Here is a tiny trained network, its code and every weight. The questions are about switching its units off for an input and a target symbol, where a switched-off unit gives its printed mean instead of its output.

import numpy as np


def w(rows, s, z=0):
    codes = np.array(rows[::2]) - 128.0
    scale = np.full(codes.shape[1], s)
    scale[-1] = z or s
    return codes * scale


def f(y):
    return y / 2 * (1 + np.tanh(0.7978845608 * (y + 0.044715 * y**3)))


def softmax(a):
    e = np.exp(a - a.max(-1, keepdims=True))
    return e / e.sum(-1, keepdims=True)


def log_softmax(a):
    a = a - a.max(-1, keepdims=True)
    return a - np.log(np.exp(a).sum(-1, keepdims=True))


def net(x, mask):
    ids = ['ΓΘΛΞΠΦαβεζημτψ'.index(c) for c in x.split()]
    T = len(ids)
    res = E[ids] + P[:T]
    u = 0
    for l in range(2):
        r = res
        for j in range(2):
            rows = slice(2 * j, 2 * j + 2)
            q, k, v = (r @ M[l][rows].T for M in (Q, K, V))
            z = softmax(np.where(np.tri(T) > 0, q @ k.T / 2**0.5, -1e9)) @ v
            o = O[l][rows]
            res = res + np.where(mask[u + j], z, o[:, -1]) @ o[:, :-1]
        u += 2
        y = f(res @ A[l][:, :-1].T + A[l][:, -1])
        res = res + np.where(mask[u : u + 8], y, B[l][:, -1]) @ B[l][:, :-1]
        u += 8
    return log_softmax(res[-1] @ U[:, :-1].T + U[:, -1])


Q, K, V, O, A, B = {}, {}, {}, {}, {}, {}
E = w([
[138,138,209,54,96,178,58,208,114,106,144],'Γ',
[152,75,99,196,77,122,163,169,151,206,61],'Θ',
[164,143,135,141,217,17,97,145,11,82,157],'Λ',
[159,253,138,118,51,67,167,115,106,102,145],'Ξ',
[169,95,137,9,91,29,192,232,124,138,178],'Π',
[110,79,30,120,99,52,170,142,160,21,123],'Φ',
[105,160,158,152,120,58,88,124,192,148,211],'α',
[150,159,93,100,112,95,158,80,35,233,147],'β',
[154,100,113,76,146,194,206,144,103,69,107],'ε',
[140,40,145,161,54,111,161,104,59,90,173],'ζ',
[104,195,87,222,100,179,61,105,113,99,125],'η',
[110,85,91,129,177,153,142,72,124,157,227],'μ',
[51,181,98,124,165,125,172,217,140,154,169],'τ',
[239,158,77,84,106,109,52,210,130,165,170],'ψ',
],0.014)
P = w([
[173,131,254,143,169,102,109,73,202,145,76],'0',
[146,102,85,139,93,122,90,168,103,147,197],'1',
[141,103,75,145,79,115,101,162,104,141,195],'2',
[137,109,87,153,94,113,99,160,105,147,197],'3',
[139,108,84,140,80,114,97,169,98,139,203],'4',
[142,111,93,153,89,116,105,177,91,131,196],'5',
[138,108,86,154,84,121,110,178,104,136,207],'6',
[136,112,87,152,87,114,101,174,91,140,204],'7',
[141,121,89,150,96,117,116,182,90,133,215],'8',
[137,111,91,152,80,123,103,176,96,142,209],'9',
[137,112,83,153,87,111,109,186,91,127,216],'10',
],0.0076)
Q[0] = w([
[102,107,199,121,198,131,122,31,186,132,9],'L0H1',
[149,139,164,109,155,144,108,121,141,95,125],'L0H1',
[163,128,81,134,140,120,94,210,124,131,179],'L0H2',
[83,182,128,83,181,129,137,114,162,167,70],'L0H2',
],0.011)
K[0] = w([
[81,118,21,138,68,168,121,150,32,136,255],'L0H1',
[125,145,96,123,104,91,108,240,114,104,151],'L0H1',
[114,167,221,121,198,123,134,24,179,158,80],'L0H2',
[53,157,55,124,162,87,134,207,111,172,205],'L0H2',
],0.0075)
V[0] = w([
[123,230,116,195,68,41,87,150,105,45,159],'L0H1',
[2,127,88,154,218,76,186,89,167,67,96],'L0H1',
[87,172,213,150,131,244,156,34,216,135,65],'L0H2',
[159,85,106,206,56,168,131,143,115,85,114],'L0H2',
],0.0052)
O[0] = w([
[218,65,147,141,103,211,178,207,90,57,111,195],'L0H1',
[182,151,137,89,135,151,165,103,159,90,255,57],'L0H1',
[76,179,212,148,182,104,107,114,119,72,86,249],'L0H2',
[209,90,92,112,132,77,34,69,122,69,107,81],'L0H2',
],0.0079,0.0018)
A[0] = w([
[48,83,138,189,227,224,123,27,63,142,138,125],'L0N1',
[106,96,61,199,191,63,115,206,11,17,130,249],'L0N2',
[204,124,91,200,63,91,64,184,254,115,115,189],'L0N3',
[80,149,37,129,133,88,233,106,127,22,154,203],'L0N4',
[77,94,189,44,47,89,77,100,122,78,149,135],'L0N5',
[119,169,143,120,137,207,74,89,177,93,132,148],'L0N6',
[15,110,154,185,120,97,123,224,98,168,207,253],'L0N7',
[178,76,30,111,115,138,43,166,125,107,68,142],'L0N8',
],0.0055,0.003)
B[0] = w([
[194,103,83,44,174,150,148,49,217,112,254,137],'L0N1',
[185,81,156,26,107,203,95,44,172,220,66,248],'L0N2',
[107,83,206,123,141,82,41,123,219,123,158,180],'L0N3',
[146,220,100,69,78,137,65,103,222,108,75,177],'L0N4',
[131,78,138,106,44,182,91,137,130,57,124,145],'L0N5',
[155,130,172,125,148,201,87,89,148,79,165,126],'L0N6',
[45,122,129,67,52,141,147,64,184,191,118,254],'L0N7',
[161,140,79,161,197,182,77,174,178,137,125,160],'L0N8',
],0.006,0.0086)
Q[1] = w([
[183,87,102,45,68,173,95,123,198,208,135],'L1H1',
[139,93,121,78,53,161,116,133,187,181,103],'L1H1',
[114,156,140,209,255,106,141,157,93,43,139],'L1H2',
[105,135,117,152,119,144,115,78,112,124,86],'L1H2',
],0.0074)
K[1] = w([
[127,158,246,155,201,99,172,100,159,99,107],'L1H1',
[138,142,203,128,195,97,168,111,133,85,99],'L1H1',
[101,121,2,99,26,160,81,161,71,185,150],'L1H2',
[108,161,109,133,154,148,144,169,123,158,123],'L1H2',
],0.0083)
V[1] = w([
[74,190,174,158,105,157,50,125,190,92,97],'L1H1',
[161,83,102,2,74,178,106,183,139,45,154],'L1H1',
[121,76,135,180,58,76,112,135,48,36,12],'L1H2',
[140,66,123,131,202,119,6,51,140,109,110],'L1H2',
],0.0053)
O[1] = w([
[126,167,200,118,185,108,241,239,179,122,197,255],'L1H1',
[76,85,196,106,204,184,113,58,167,206,151,96],'L1H1',
[149,234,154,118,59,222,145,137,165,211,167,53],'L1H2',
[183,174,200,234,151,137,254,96,161,125,90,194],'L1H2',
],0.0076,0.0072)
A[1] = w([
[155,150,159,91,101,119,88,75,90,74,192,147],'L1N1',
[49,77,131,117,157,164,34,80,107,194,101,1],'L1N2',
[88,139,159,132,72,137,199,104,168,131,112,66],'L1N3',
[60,124,115,199,178,59,171,103,3,78,121,67],'L1N4',
[101,119,170,159,100,132,50,138,171,64,98,150],'L1N5',
[159,115,223,120,186,112,184,157,131,140,209,119],'L1N6',
[179,130,198,121,170,126,126,121,39,109,101,110],'L1N7',
[37,102,48,119,175,98,63,154,71,61,125,179],'L1N8',
],0.0069,0.0039)
B[1] = w([
[202,155,186,159,84,92,106,134,130,140,198,148],'L1N1',
[190,144,216,78,120,94,254,91,132,111,106,145],'L1N2',
[111,89,91,137,90,147,89,64,127,74,87,193],'L1N3',
[114,136,95,70,74,169,46,140,164,85,103,154],'L1N4',
[96,122,156,126,104,131,40,126,82,156,129,158],'L1N5',
[88,137,32,113,169,123,141,123,50,94,116,244],'L1N6',
[109,103,182,91,111,134,81,85,121,170,127,145],'L1N7',
[190,194,112,165,185,197,123,143,156,193,96,221],'L1N8',
],0.0082,0.011)
U = w([
[38,189,111,110,139,160,159,145,155,153,97,102],'Γ',
[176,221,134,154,77,70,155,138,140,98,138,139],'Θ',
[150,30,104,155,50,129,118,76,80,96,146,174],'Λ',
[108,134,183,93,97,190,94,190,90,118,136,117],'Ξ',
[156,142,167,74,160,76,122,106,110,169,91,35],'Π',
[138,106,85,135,165,146,148,72,163,110,211,135],'Φ',
[113,77,126,66,103,50,171,195,125,81,144,145],'α',
[120,165,37,158,102,108,109,116,2,177,98,121],'β',
[51,135,168,142,133,26,96,84,143,133,185,247],'ε',
[147,193,147,213,134,213,90,74,147,152,139,152],'ζ',
[179,146,114,136,166,190,173,149,105,58,69,141],'η',
[132,112,110,99,137,123,84,110,198,66,83,2],'μ',
[172,159,114,122,195,96,97,206,154,154,158,98],'τ',
[127,53,137,213,149,98,154,170,150,172,77,211],'ψ',
],0.0083,0.0035)

Each question gives the input, a string of symbols that net reads in full, and the target symbol t.
The units are the heads (2 rows each of Q, K, V and O) and the neurons (one row each of A and B). Each row of codes is followed by its name. A weight is (code - 128) times the scale printed after its matrix; where a second scale follows, it is the last column's (O, A, B and U).
mask holds one flag per unit, layer by layer, with each layer's heads first. A switched-off unit (its flag False) gives its mean, the last column of its rows in O or B, instead of its output. The means were averaged over made-up inputs and are rounded, as every weight is.
A unit's drop is (log p(t) with every unit on - log p(t) with that unit switched off) / (log p(t) with every unit on - log p(t) with every unit switched off).
The circuit of an input: a set's keep is (log p(t) with only the set's units on - log p(t) with every unit switched off) / (log p(t) with every unit on - log p(t) with every unit switched off). Starting from the 12 units with the biggest drops (on a tie, the unit counted first), units are removed one at a time, each time the one whose removal leaves the highest keep (on an exact tie, the one counted first), for as long as the keep stays at least 0.8.
circuit, biggest first: the units of the circuit, biggest drop first
most important unit: the unit with the biggest drop
k most important neurons: the k neurons with the biggest drops, biggest first
top k neurons in layer l: the k neurons of layer l with the biggest drops, biggest first
input μ Φ ψ η, target μ: 2 most important neurons -> (L1N4 L0N1)
input ζ τ Θ Φ, target ζ: circuit, biggest first -> (L1H2 L0H2 L1H1 L1N6)
input Φ β Θ μ Γ τ μ τ, target Φ: circuit, biggest first -> (L0H1 L1H1)
input Ξ Φ Θ β τ Φ Γ ζ ζ, target Ξ: circuit, biggest first -> (L1H2 L0H1 L0N2)
input Λ η ζ Ξ τ ε Γ Φ, target Λ: circuit, biggest first -> (L1H1 L0H2)
input ψ Ξ τ ψ τ Π τ, target ψ: top 2 neurons in layer 1 -> (L1N6 L1N4)
input μ Θ τ η Θ Φ, target μ: circuit, biggest first -> (L1H2 L0N1 L0H1 L1N4)
input α ζ τ η Θ τ ζ μ ζ ζ Θ, target α: circuit, biggest first -> (L1N8 L0H2 L1H1)
input Π Π Γ ζ η μ τ τ Φ η, target Π: circuit, biggest first -> (L1N2 L1H1 L1H2 L0H2)
input Θ Π Γ Γ β Λ α α β Π, target Θ: circuit, biggest first -> (L1H2 L1H1 L0H2 L0H1)
input ψ Θ ζ τ η α, target ψ: circuit, biggest first -> (L0H1 L1H2 L0H2 L0N3)
input ε Φ η α τ Λ η η, target ε: most important unit -> L0H1
input ε ψ μ, target ε: circuit, biggest first -> (L0H1 L1N8)
input ζ τ Π Γ μ Θ Λ, target ζ: circuit, biggest first -> (L1H2 L0N2 L0H2)
input Θ μ μ τ ψ Π Θ, target Θ: circuit, biggest first -> (L1H1 L1H2 L0H1 L0H2)
input α Ξ τ, target α: circuit, biggest first -> (L1N8 L1H1)
input Φ μ Λ ψ τ μ Π ε η μ ζ, target Φ: circuit, biggest first -> (L1H1 L0H1 L0N4)
input α Λ Φ Γ Φ Γ Π ε, target α: circuit, biggest first -> (L1N8 L1H1)
input τ μ τ Φ τ Γ Γ β ψ ζ, target τ: 2 most important neurons -> (L1N8 L1N3)
input Π Ξ μ Θ, target Π: most important unit -> L1N2
input τ τ τ τ τ Λ Π Ξ ψ α, target τ: most important unit -> L1H2
input τ τ τ ζ ε Γ Γ α β, target τ: 3 most important neurons -> (L1N8 L1N6 L1N3)
input ψ ζ ψ Θ μ, target ψ: top 2 neurons in layer 0 -> (L0N8 L0N3)
input η Γ ζ τ ε τ μ, target η: 2 most important neurons -> (L1N6 L0N3)
input τ Θ ψ ζ τ τ α Ξ τ Λ, target Π: 3 most important neurons -> (L0N2 L1N2 L1N8)
input τ Θ Γ Γ Θ, target τ: top 2 neurons in layer 1 -> (L1N8 L1N3)
input ψ ε β τ α η, target ψ: most important unit -> L0H2
input Γ Π μ τ μ α Θ τ Θ β, target Γ: top 2 neurons in layer 0 -> (L0N5 L0N7)
input τ τ ε Φ, target τ: 3 most important neurons -> (L1N8 L1N3 L0N7)
input ζ Λ ψ τ Θ Φ Θ β, target ζ: 2 most important neurons -> (L1N6 L0N5)
